Each row was made from one walk, in order. Every step used is in the known rows, and no mark comes twice. Write each row's walk.
Known rows
A P L R S B Q X N: [ 126 -339  -48  179  412  285 -110  133  246  -88  138   45  119   29
  -23 -211  -92 -106  -20  -17 -129   27  -68  -10 -113  115  115    4
  132   17    1   82 -115 -272 -137  153 -117   94   17  -81   91  140
 -141  243 -123  -22  -13  -85  -18  -67  -24 -423]
N J X G P Z Q B: [  91  747   31 -115    6   65 -269   53   45   42   -9  -21   56    6
  -94   25 -123   23  -89  -52 -126  -30  -66   71  140  -89  -61   38
  -64   98  -40  267    7  225 -109   35  601   19  120  148  -36  189
 -205 -117   38  158   49 -270  124  182 -134  238]
P G N X: [  43  400   43   86   92  -47 -113   50 -113   42   59   10   66  -36
   -5  -62  -42 -115 -125   41  -94   70  -84   36  101  -95  159   78
  -48  222  -39  191 -297   95   81   68  226 -101   55  141  -69   53
 -185 -205 -147   93   92  -53  104  -41  -48  311]
S B Q A: [ 253   65   82  272  450  170 -133   96   20   50   32  259  -77   28
   -3  -10  101   79  -44   51 -196 -180  -91  224  116  -13  288   81
   83  -56   71  286 -142  214 -102  302 -206  168  -27 -126    9   47
 -196  -16  -75  -26  113  -47  -76  -25 -131   41]
P A R S L G Z Q N: [-264 -377   16   89   78   77 -120   36  161  -39  124  178   65  -43
  147 -164 -173 -155 -116  -21    9   68  -60 -148 -154   17  205   46
   68  111  -17   65   58 -462   30   49   58  126   14   -5   58   16
 -110   66  -91  -39   23   30   53 -115   28 -269]
P Z Q B: [  31  408   90   71  258   96 -157 -132   27   91   19  120  -29   16
  -10  -25  -82  -32 -159   88  -48   41  -66   95   87 -156  175   86
 -112   66   -3  305  -29  225   30  101   58   53   -5  -48 -100   58
 -153 -132  -52   68   63  -94    0  -60  -78  262]
B R S L P G X N J Q: [-150 -140    2  184  129  -23    4  111   23   -1   67 -219  144  -81
   66  -68  -15 -157  -18 -148  -42  -15  -66 -119   27   13  -12   95
  129   76  -75   68  -52 -185 -112  121  224  -90  -61  -82  163    6
 -193   58 -104    8   24  -56  182  -95  -34 -225]
Q B R S L P Z G N J: [-239  106  117  196  317  -79   27 -221   -2   87   33 -156   71   -3
  168 -109   47 -137  -86 -111   55   42  -55  -52   96  -98   99  132
   63   80   34  216   21   -8   -2  270  286   82 -188  -91   22 -104
 -210  -99 -160    7   43  -61   95 -163  -14  125]
L R S B: [ -29 -382   91  235  272  115  -40  115   86   35   56  209   17   13
  191 -149   27   22  -43    4  -92 -180  -85    9  -34   12  287  131
   67  -77   65   34 -182 -250  -31  167  -92    7 -306 -236   82  -21
 -174  139 -127  -56   31  -30   35  -49   -8 -469]
P Z Q N X G: [  42  506   22  -92  -29   91 -276  142   46   28   72   47   87  -16
 -104   27 -286  -46 -111   46 -132   35  -87  -19   95    4   -7  -48
  -31  105  -88  244  -89  125   39  -56  321  -72  131  200  -61  146
 -214  -74    3  131   79 -166  168   75  -85  306]
A P Z Q: [ 160  282   88  131  259  133 -132  -22   93   29   99  110    0    3
  -23  -64 -172 -118  -81   55  -46  102  -53    5   41  -72  208   58
  -70   67  -33  253  -61   30   31  116 -210   68   22   11  -84  112
 -161  -91 -107   44   21 -106   10 -187    3   66]
Z Q A S B R: [ -36 -111   74  296  350   43  -75  -65   -8   78   60  169  -36  -35
  170   -6  -20  -21  -74  -27   19 -151  -86   78   57  -16  153  139
  147  -99   46  221  -29   48  -17  274  117  105  -47 -124   67    5
 -173   18 -133  -97  106  -43   27  -86 -126  156]
P Z Q N G: [  58  510   48  -13   47   81 -236   72   47   63   52  107   40   -6
  -38    3 -208  -54 -118  105 -119   61  -80    0   64    4   70   -3
  -18   84  -58  256 -137   95  117  -14  249   15   31  148 -103   81
 -196  -94   -7   95   47 -123  124   38  -66  266]
A R S L P G Z Q N J: [-351 -316   16    3  140   22  -60   81  178    2   96  -48  133  -46
  236 -186 -180 -169  -54  -92   38  118  -46 -204  -82   43   88    5
   82  106 -105   25  101 -349   53   61  417   13   71   24   71   63
 -161   36 -118  -45  -67  -29  115 -104   31 -309]
Z G X N J Q B R S: [ -66  397  -21  172  108  -49  -62  -25  -49   76  -25 -205   84  -76
 -118  -22   59 -104 -101  -24  -66  -11 -105   21  110  -34 -153  115
   53   66  -34  232 -266  238  -73  123  673 -117  -71   62  108    0
 -195  -55  -25   81   51 -145  177  115 -156  413]
R L A S B Q J X G Z: [ -87 -259   10   31  231  147 -218  290  179  -87   43   63  103    8
  159  -78 -122  -17   30 -105 -127 -185  -60  -45    0  131  140  -15
  209    1   -1   18  -30 -280 -170  191   44  176  -63   10  126  108
 -217  165  -81  -21   43  -75  100   58    8 -556]
B S L P: [ 101  -89   93  250  238   61  -16  -28   26   30   63  114   18  -30
  136  -70   72 -124  -11 -103  -38 -118  -52   16   41   -4  260   92
  140   11   79  229  -54 -175  -94  292 -271  128 -142 -163   86  -62
 -152   53 -181  -52   94  -13   -9 -131  -28 -102]
B A R S L: [ -27 -331  106  371  266   40   25   74   81   38   69  123   10  -43
  256  -48   18  -66   -6 -114   21 -233  -66  -32  -21   53  216  119
  210  -57   98  151  -73 -256  -86  378 -243  149 -268 -160  127  -70
 -183  146 -175  -96   69   15   25  -90  -38 -260]
L A P Z Q N X: [  81  253   17  -11  190  198 -199   72  205  -34  107  -95  114   20
  -15 -134 -282  -94  -75   11  -33  180  -41  -84    7   11   56  -32
  -63   50 -105  167  -60  -68   17   41  146  -63  165   19    1  166
 -179   34  -90   51  -10 -175  116  -82   -4  -10]
X N Z Q B R: [ -21  452  -11   84  -12   33 -119   32  -18   30  -97   69  100 -111
 -120   46   13  -78 -113   -3 -127 -134  -85   55  107  -61  -15  149
   22   90   39  297  -95  275  -42   47  407   90 -138  -14   55   74
 -196  -73  -36   70  107  -69   40  170 -124  217]
J Q A S L P G N: [ -70   14   45  216  189   30  -54 -105   20   24   -3  -82   21  -74
   72  -85  100 -105  -71   -8   -6  -67  -51    6   36  -37  139   99
   65   60  -12  133 -133 -135  -12  205  124   66   35  -34   55    7
 -140  -39 -130  -17   26   -1   61  -94  -52 -125]
X G Z Q: [  -3  417   71  -75  -59    4 -172  168  -55   32   -8  322   62  -66
  -52   20 -103  -95 -100   32 -156 -179  -94   28  136  -21  186   90
  -17  145   58  247 -181   64   48   -5  169   53 -117  172  -26   62
 -208 -180  -81  121  154  -64   15  102  -42   95]
L G Z Q J: [ -55  219   59  -84   98   23 -148   78  -51    9   54  136   39  -45
  -16  -35  -77 -170 -134   11  -89   57  -72   18   74 -100  216    5
  -98  207  -94  199   51   22   21   40  233  133  139   92   23   70
 -155 -232  -47   66   90   -8   17  -72  -20  134]
P A R S L G X N: [ -71 -412   -3  236   50   57  -72  112   44  -66  140  177   78  -68
   -7 -144  -91 -149 -110  -46  -61  -70  -84  -99 -141   -2  244  108
   96  128   24   59 -187 -483  -64   70 -223  -32  -21  -17  126   28
 -148   65 -149   48  103   46   85 -141   10 -304]
Z Q B A P: [ 138  321   66  138  348  129  -68 -122   89   64   23   -7   19  -24
   33   -9  -65 -121 -101  -16   -2  -92  -54   91  106  -73   93   72
   -9  -18   37  373  -15  257  -55  275    3   87  -25 -127   51   54
 -162  -26 -149   17   88 -108  -70  -54 -136  245]
Z G P A R S B Q X: [  35  -50   34  262  402  133 -150   18  196   39  138  237  -37   92
  146 -203   31  -23  -34   54  -93  131  -77   40  -70  122  130   83
  215   -1   94  142 -144 -236   17  212  225  202 -162  112  -77  -23
 -127   68  -55  -73  -25 -131   -2   -2  -63   39]
P L G X N J Q: [  89  204  -85   50   -5   81 -120   84  -12  -55   54  -19  117  -90
 -274  -96    5 -174 -148   12 -144   97 -100    7  -27  -55   56   54
  -60  211 -114  152 -210 -101 -116  -54  309 -127  318   73  104  157
 -128  -80   -6  146   64  -70   72    3 -103   35]
Q B R L P Z G X N: [ -50  303   79  209  303  -65  -12 -131  -63   54   16  -90   85   -4
    8  -61   34 -177  -77  -49  -36  -38  -66   -1  103  -69   68  157
   62  125   60  281 -160  110   -3  212   95   43 -224    3   27  -54
 -196 -113 -151   89  118  -14   71 -109  -22  239]
S L G X: [  84  -64   85  130   89   -7  -65   82  -78   28   69  147   19  -68
   23  -62   -7 -169  -96  -32 -126 -139  -88   14   19  -63  333   40
   -6  164   -9  198 -203 -141    5  131 -308  -33   -3    1   64  -18
 -163 -131 -156   75  161   73   15 -160  -34   29]
N J Q B R S: [  44  184   14  161  208  127  -85  -66   54   66  -49 -156   17  -65
  -35    5  114   33  -73  -77  -21  -81  -70   95   79  -91  -42  101
    7  -45  -27  240  -12  172 -239  241  419    2   -6 -198  129   39
 -149   98   13   -8   18 -201  106  104 -194   80]
Z G P L R S B A: [ -88    1  104  356  353  -13   60  -67  137   90   68  227   14   85
  280 -242  154  -99  -29   24  -30   18  -78  -15  -52  100  178  221
  185  -29  159  103 -181 -290  116  236  280  194 -411  -69  -10 -150
 -136   13 -124  -71  -29  -48  -70  -32    1 -191]
G P L A R S: [ -23 -133   45  216  256  136  -26   -8  193    0   69  351   30   31
  184 -267  106  -52  -65  -17  -13    4  -53  -14 -140   50  268  191
   98   46  138   80 -144 -496    0  154  101  110 -179  -92   14  -50
  -77   76 -135  -33   -9  -81  -86   -1    3 -435]
N J Q X G: [ 238  412  -52  -86  -71  182 -269  174   24    5  -12 -110   64  -84
 -228   22  -41    7  -64  -29 -154  -39  -89   71   88   24 -100  -43
  -20   56 -101  229 -167  101 -190   61  554  -92  231  135  100  192
 -185   72   71   87   58 -260  180  211 -214  187]
L R S B Q: [  -9 -429   70  238  403  194  -79  184  162   24   84  258   -4   41
  176 -137   15   46  -32    4 -150 -161  -84   51  -29   36  312   67
  114  -81   58   66 -138 -172  -81  201 -241   66 -238 -237   48    4
 -175  140 -113  -72   23  -14  -25  -46  -26 -474]
Z Q B A P L G N J: [ -59  247    9   37  282   55  -28 -178   73    8   76 -116  106  -51
  -13  -86 -100 -246 -171  -68   31   95  -61   -3   61 -109   81   41
  -53  129  -55  299   73  103  -45  165  272   32  239  -63   76   93
 -161 -143 -162   69   79  -81  -49 -149 -106  236]
L R S B Q N X G P: [ -22 -106   35   43  187  169 -164  310  211   -6   74  180   98   42
  101  -95  -82   57   -6  -49 -224 -211  -90    1   26  146   94  -10
  168  -29   39   66 -113 -167 -105   77  191   16 -204  -12   70   43
 -216  129  -47   42   43 -141   74  160  -62 -348]
Q X N Z: [ 208  463  -41   -4 -111  100 -216  171  -47  -24  -49   49  101  -99
 -222   -5   -8  -54  -80   28 -198  -65  -90   58   72   23  -18   34
   -2  152  -14  244 -252  123  -53   22  415   34   -3  162   50  157
 -197    4   -4   85   97 -124  118  222 -119  224]
P A Q B S R L G X: [  34 -279   67  313  355   88  -21 -133    7   17  131  205  -50  -19
   63  -56   11 -133 -115  -28  -34 -148  -78   60  -25 -104  334  130
   71   29   96  241 -109 -142 -112  242 -599   52 -104 -194   37  -82
 -122  -30 -189   20  172   32   25 -243  -54   86]
S R L P A Q N J: [  55 -277   -5  123  156  240 -138  120  194  -54  148   85   50  -19
   30 -173  -85  -69  -50  -77  -68   52  -50  -65 -102   37  201   22
   49   20  -16  145  -28 -356 -104  154 -117   16   64  -96   82   77
 -161  139  -86  -23    0  -95  101 -120  -37 -331]
A S B Q N J X G: [ 140  -61  -46   96  222  178 -304  269  163  -51   60   28   57  -12
  -56   27 -138   59    6  -37 -209 -145  -93   48   43  119  -11  -74
  221  -48  -73  135  -96    2 -252  148  178   38  176   92   86  219
 -222  177   -5    0   39 -169  137  133 -140  -82]
S B A R L G: [  14 -422  123  375  376    1   22   96   35   -6   81   82   17   -7
  234  -25   28  -86   13  -81  -54 -221  -80   -9   14   39  283  131
  203  -49   48   95  -17 -230 -113  338 -357  190 -241 -160  129  -17
 -204   81 -159  -72   99   59   32 -204    0 -334]
J Q B R L P Z G: [  -7  272   89  251  364   62  -54 -220   67   80  -38 -183    6   14
   69  -48  134  -89  -32   -6    2   10  -43   46   71  -65   31  141
   58   -3   38  252  -34   91  -61  278  117  175 -220 -107  -14  -58
 -127   11  -40  -14    1  -74   58  -70  -62   60]
G X N Z Q A: [  18  536  -21    1 -137  -14 -125  127 -112   35  -45  162   94 -145
 -192    7  -63 -108 -160   41 -161 -151 -113   37  128  -33   48  104
  -52  142    1  285 -323  244   87  -45  471 -127   39  108   63  111
 -230 -201  -67  155  161  -63   72  151 -130  338]
Z Q B A P G: [  93  313   72  167  409   72  -37 -167   70   90   27  -61   15   -2
   86  -29  -63 -157  -93   16    7  -20  -47   73   88  -86   96   86
   -8   20   10  347  -16  267   17  255   -2   82  -15 -109    4   30
 -145  -80 -175    6   63  -61  -76 -122 -107  270]
L G X N J Q A S: [  64  178  -31  121    4   10 -112   97  -96  -31   21  -68   66 -123
 -250   12   12  -99 -124  -41 -125 -106 -102   35   72  -79   37   44
  -20  140 -120  168 -200   53 -165   53  293 -117  272   78  171  155
 -190 -131  -39  132  116  -51  152   15 -120  176]
P A Q X: [ 347  134   -5  171  241  266 -238   56   31  -16  152  293  -69    8
 -133  -79  -48  -28 -114   90 -105   53  -75  132  -27  -34  229   61
  -11   48   51  278 -245  -67  -73  151 -302   42  101   51  -74  103
 -119   37  -70    4  100 -129   57  -47 -115  256]
B R L G: [  80 -117  106  289  247    5  -17   42  -72   32   58  131   -4  -39
  136  -14   82 -123  -19 -116  -64 -154  -67   40   10  -45  283  116
  101   87   54  226  -56 -104  -81  298 -350  173 -197 -113   72  -78
 -141  -22 -150  -51  140   74   10 -154  -27  -29]
A S R L G P Z Q J: [-238 -304   90  126  179   43  -93    5  153   15  124  108   12   -4
  245 -115 -112 -115  -69  -89   12   39  -51 -108  -92   -1  214   15
  100   83  -64   47  193 -407  -19  139   55  186  -49   -2   43  -14
 -140  -32  -75  -25  -11  -18   75 -184   33 -298]

Which walk is each row?
[ -18 -298   10  120  304  219 -156  245  204   -5   98   68   75   33
  114 -123 -100   51  -34  -20 -156  -95  -86    9  -20   88  122  -36
  118  -61  -27   62 -118 -109 -103  138   99  -26  -73 -138   83   76
 -192  199  -60  -35    5  -95   89   63  -73 -295] -> L R S B Q N X
[ -57  577   10  -56  -75  -51 -202   -2  -68   32  -88  -11  107 -112
  -16  119  -85  -87  -88  -47 -126 -271  -92   49  196  -37  -53   58
   76   79   49  276 -149  276  -41   64  470   43  -93   94   17   76
 -219  -88  -87  104  167 -127  122  217 -133  318] -> J X G N Z Q B S
[ 111  -37  101  273  426   38  -17  -43 -100   51   76  164  -50  -36
   39   41   60 -132  -85  -48  -77 -252  -85  131   95 -129  302  117
   42   66   71  310 -145  147 -112  286 -589   48 -146  -99    7  -62
 -155 -143 -187   42  204   47   33 -190  -81  296] -> A Q B R L G X
[-228  -88   31   44  116  -60 -125  113  -17  -20   36 -139  118  -79
  211   24 -111 -150  -34 -119  -70  -66  -83  -76   78   23   46   34
  138   57  -85   67  118  -65  -29  128  376  153  -76  -26  108   44
 -225   -8  -58  -39   82  -35  184  -72  -36 -112] -> S B R L G N Z Q J X
[ 226  179   27    1  168  195 -208  107   19  -72  129  302   49    3
 -146  -90  -76 -117  -72   39 -137  -41  -62   37   54    4  241   76
   15  119   86  230 -194 -196  -54   64 -240   73   16  143  -56  122
 -174  -57 -123   93  137 -110   49  -50  -13  -12] -> L P A Q X G Z
[ -48  436    6  -37   46    7 -197   65   26    7  -22  -91  110  -63
  -13   64 -147  -49  -71 -118  -34 -169  -72   11  147  -40 -104   40
   65   46  -26  235   -6  191 -169  156  598   47  109   97   96  191
 -232  -27  -49   82   87 -188  134  186 -139  200] -> N J X G Z Q B A S
[-141 -456   41  258  105   48  -74  -29   66  -51  129  201   28  -57
  124 -164  -39 -136 -120  -46   -9  -22  -69  -88 -138  -32  338  111
   98  117   45   62 -119 -526  -36  153 -255   80  -69  -66   69  -23
 -131   32 -182  -23   85   63   41 -207   30 -329] -> P A S R L G N
[ 190  291   16   52  108  170 -172  155  127  -22   51  411   34   16
  -72 -105   23  -55  -59   47 -197 -122  -76   57   -5   99  195   98
   76   83  121  222 -236 -220  -24   34  -52   78  -91  130  -33    6
 -136  -32  -77   89  100 -120  -32  105  -54  -96] -> X G P L A Q N
[   3  663   53   95   71  -19 -188   61   -1   23   -8  -76  109    9
   16   74  -87   -2  -39  -64 -113 -152  -65   43  133  -37 -124  125
  107   68   45  201  -44  165  -77   95  451  161 -251  115  -33   72
 -216  -27  -17  119   56 -186  196  205  -62  137] -> J X N G P Z Q B R S
[  86  197  -54    2  -96  131 -300  155  170  -50   50   30   84  -34
  -68  -68 -122   19  -45  -74 -123  -18  -66  -44  -53   95  -95   -2
  119   53  -36  141  -81 -254 -171   58  589   18  154  154  107  155
 -163  153   31   51   19 -238  168  201 -128  -55] -> Q N J X G P A S R
[-132 -260   87  260  352  -56   27   87   42  -28  123 -127  138   -1
  275  -94  -75 -150   -2 -102    0  -64  -67 -105   68   54  162  119
  204   26    4   32  -74 -246  -23  258   16   27 -155  -50   84   35
 -250   28 -223  -19   61  -13  131 -211   30 -286] -> S B A R L P G N X
[ 205  628  -34   60  -72   95 -218  123    1  -33  -60  -66  105 -101
 -182   32  -87  -59  -39  -21 -147 -130  -66   59   94  -23  -78   66
  -14   76  -19  262 -163  260  -44   80  412  108   74  103   52  238
 -202  -22  -31   78   49 -136  107  194 -101  138] -> J X N Z Q A P
[  54  190  -73   22   17  156 -220  213  140  -81   47  -30  167   -6
   -1 -136  -52  -43  -23  -80  -84  -34  -57  -35  -92  128  -82   47
  157   80   -2   36 -144 -368 -110   84  650  105   47  133  128  118
 -159  170  -16   72  -22 -200  168  227  -59 -353] -> Q J X N G P L A R S
[  73  111  -21  123  166  198 -106 -151  155    6    3 -174   47  -43
  -70  -98   79  -51  -86  -86    4   56  -41   31    8  -72   15   81
   16  -22  -19  237   49  -72 -248  208  294   30  159 -225  147   73
 -123  137  -15    8    1 -196   59    3 -157  -78] -> N J Q B S L P A
[-173  174   65   39   50  -37  -30  -58  -10   59   -5   46   87  -82
  142 -129  -11 -195 -101  -17  -45  -16  -54  -59   56  -40  222   93
   -3  152   11  197  -81  -65  209   78  234   55  -17   -4  -15   -6
 -190 -202 -184   23   62   48   -7 -114   -9  -47] -> S L P G N Z Q A
[ -21  -97   30   19   15  145 -159  200  120  -81  115  133  134  -30
   13 -103 -158 -104  -27  -75 -113 -120  -62  -97  -11   71  169   36
   91   93   49  122  -98 -346  -58   72 -104   48  -95   79   45   70
 -207   58 -112   82   88  -77  149  -22   20 -302] -> S R L P A Q N X G Z
[ 171  206   27  134  -48   93 -247  127   90  -32   41  220   31  -14
   19  -53  -38  -14  -14  -62 -127 -197  -61   19  -36   57  109  101
  160   63  114  154 -182 -316 -118  136   19  141 -104  142   19   77
 -146   94  -68   54   83 -134   68  136  -61 -190] -> J X G P A S L
[ -24  153  -66 -121   72  193 -277  143  192  -35   82   94  107   -3
   72 -134 -170  -92  -72  -56  -42   47  -55  -31  -83  100  -19   -7
   87   63  -31  112   -9 -295  -28   34  615   60  221  139   67  138
 -118   88  -22   34   12 -187   56  126 -105 -178] -> Z Q J X G P L A R
[ -84  238   12  -23  -65   11 -218  125   -9   11   -1    7   83  -85
    9   16 -147   -3  -56 -118  -52 -175  -81   -8   84  -21  -25   37
   54   51  -39  160  -47   29  -89  114  640   35  158  127   97  182
 -227  -33  -40   57   76 -149  172  152 -114   69] -> N J X G Z Q A S R
